Below are the code and all the weights of a small trained network. Each question names an input and a class and asks about switching units off, where a switched-off unit gives its printed mean instead of its output.

import numpy as np


def w(rows, s, z=0):
    codes = np.array(rows[::2]) - 128.0
    scale = np.full(codes.shape[1], s)
    scale[-1] = z or s
    return codes * scale


def f(y):
    return np.maximum(y, 0)


def log_softmax(a):
    a = a - a.max(-1, keepdims=True)
    return a - np.log(np.exp(a).sum(-1, keepdims=True))


def net(x, mask):
    res = np.array(x, float).reshape(1, 5) / 4 @ E
    y = f(res @ A[0][:, :-1].T + A[0][:, -1])
    res = res + np.where(mask, y, B[0][:, -1]) @ B[0][:, :-1]
    return log_softmax(res[-1] @ U[:, :-1].T + U[:, -1])


A, B = {}, {}
E = w([
[128,129,127,128,128],'x0',
[104,147,127,2,122],'x1',
[128,128,128,128,128],'x2',
[102,160,115,134,253],'x3',
[26,115,127,154,102],'x4',
],0.0086)
A[0] = w([
[137,126,130,139,112,160],'n1',
[122,128,114,134,130,109],'n2',
[138,126,133,145,110,168],'n3',
[102,153,122,85,172,63],'n4',
[111,157,127,136,182,150],'n5',
[78,151,125,31,218,22],'n6',
[132,122,130,133,122,150],'n7',
[127,133,131,91,95,130],'n8',
[107,154,120,93,158,72],'n9',
[126,131,116,79,88,144],'n10',
[126,130,125,126,130,120],'n11',
[51,125,126,143,111,133],'n12',
[156,128,128,185,81,203],'n13',
[158,120,136,178,70,204],'n14',
[122,135,124,22,38,136],'n15',
[127,127,122,157,163,128],'n16',
[103,128,127,134,122,134],'n17',
[123,134,125,121,134,110],'n18',
[127,139,124,159,158,130],'n19',
[229,135,130,109,149,254],'n20',
[129,118,125,120,126,125],'n21',
[126,132,126,163,169,127],'n22',
[127,121,124,113,121,131],'n23',
[127,131,129,126,123,121],'n24',
[168,138,120,202,45,225],'n25',
[126,127,127,130,128,122],'n26',
[131,122,127,133,134,123],'n27',
[123,129,112,134,129,110],'n28',
[143,120,136,156,102,175],'n29',
[130,128,126,129,129,122],'n30',
[103,153,117,74,161,70],'n31',
[128,124,125,108,114,135],'n32',
[128,131,125,137,136,127],'n33',
[2,119,130,152,102,138],'n34',
[127,124,131,91,100,128],'n35',
[142,127,113,125,129,162],'n36',
[126,143,128,185,186,129],'n37',
[124,130,123,122,133,112],'n38',
[190,133,127,116,141,216],'n39',
[126,126,123,162,169,128],'n40',
[59,124,126,142,113,133],'n41',
[126,135,119,195,199,129],'n42',
],0.018,0.0037)
B[0] = w([
[127,112,130,121,127,148],'n1',
[120,128,126,136,143,132],'n2',
[126,108,128,119,131,153],'n3',
[127,72,116,118,123,180],'n4',
[126,130,52,175,143,188],'n5',
[126,10,115,97,116,235],'n6',
[130,120,130,124,130,139],'n7',
[126,161,161,121,128,172],'n8',
[131,84,121,118,123,168],'n9',
[124,165,180,108,123,186],'n10',
[127,126,127,127,127,130],'n11',
[128,108,164,202,125,189],'n12',
[131,69,100,113,125,193],'n13',
[120,61,125,104,130,197],'n14',
[134,216,234,100,124,252],'n15',
[127,161,112,148,132,165],'n16',
[130,121,140,151,130,149],'n17',
[127,120,126,127,126,136],'n18',
[126,162,109,148,124,164],'n19',
[127,169,63,3,130,229],'n20',
[118,132,135,123,132,134],'n21',
[127,168,108,152,128,172],'n22',
[136,137,139,126,127,143],'n23',
[133,129,130,131,126,131],'n24',
[123,37,118,100,131,220],'n25',
[128,127,129,131,134,129],'n26',
[132,132,118,131,121,134],'n27',
[122,129,125,136,140,132],'n28',
[128,95,121,117,129,165],'n29',
[128,129,126,128,126,129],'n30',
[132,72,133,105,126,184],'n31',
[130,142,145,123,124,151],'n32',
[132,137,122,132,119,138],'n33',
[126,95,187,251,120,228],'n34',
[131,160,156,124,124,169],'n35',
[121,132,124,111,130,144],'n36',
[133,188,91,168,132,195],'n37',
[128,123,126,127,127,134],'n38',
[129,147,96,57,135,192],'n39',
[127,166,109,151,131,172],'n40',
[128,110,159,195,122,183],'n41',
[131,199,87,173,134,208],'n42',
],0.06,0.012)
U = w([
[123,45,68,40,137,240],'0',
[109,2,141,170,106,156],'1',
[140,247,55,112,162,96],'2',
[128,202,121,233,134,9],'3',
[144,241,156,60,129,146],'4',
[132,198,223,181,100,51],'5',
],0.0046,0.0013)

Each question gives the input, the list of numbers given to net, and the class t.
The units are the neurons (one row each of A and B). Each row of codes is followed by its name. A weight is (code - 128) times the scale printed after its matrix; where a second scale follows, it is the last column's (A, B and U).
mask holds one flag per neuron, in row order. A switched-off neuron (its flag False) gives its mean, the last column of its row in B, instead of its output. The means were averaged over made-up inputs and are rounded, as every weight is.
A unit's drop is (log p(t) with every unit on - log p(t) with that unit switched off) / (log p(t) with every unit on - log p(t) with every unit switched off).
The circuit of an input: a set's keep is (log p(t) with only the set's units on - log p(t) with every unit switched off) / (log p(t) with every unit on - log p(t) with every unit switched off). Starting from the 12 units with the biggest drops (on a tie, the unit counted first), units are removed one at a time, each time the one whose removal leaves the highest keep (on an exact tie, the one counted first), for as long as the keep stays at least 0.8.
circuit, biggest first: the units of the circuit, biggest drop first
most important unit: the unit with the biggest drop
k most important neurons: the k neurons with the biggest drops, biggest first
drop when u is switched off: that unit's drop, to one decimal
input [-4,1,-4,-5,7], class 5: circuit, biggest first => n15
input [-1,1,-1,-8,-3], class 4: 2 most important neurons => n15, n6
input [-1,1,-3,6,-1], class 0: 2 most important neurons => n6, n15
input [-4,7,-7,0,-5], class 4: 2 most important neurons => n15, n25
input [0,0,-4,1,-8], class 2: 3 most important neurons => n6, n25, n15
input [8,1,2,-7,-6], class 4: 2 most important neurons => n15, n6
input [-8,2,6,0,8], class 5: 2 most important neurons => n25, n6
input [-4,-8,-7,8,1], class 3: 2 most important neurons => n20, n39
input [5,1,-7,0,7], class 5: 2 most important neurons => n6, n25
input [1,3,-3,3,0], class 0: 3 most important neurons => n34, n12, n41
input [-3,-4,1,1,1], class 3: 2 most important neurons => n6, n20
input [0,3,1,-6,1], class 5: drop when n20 is switched off => 0.5
input [5,-6,-5,4,0], class 2: drop when n39 is switched off => 0.0
input [-3,1,-7,-7,3], class 5: drop when n15 is switched off => 2.2
input [6,0,8,4,-2], class 2: most important unit => n25
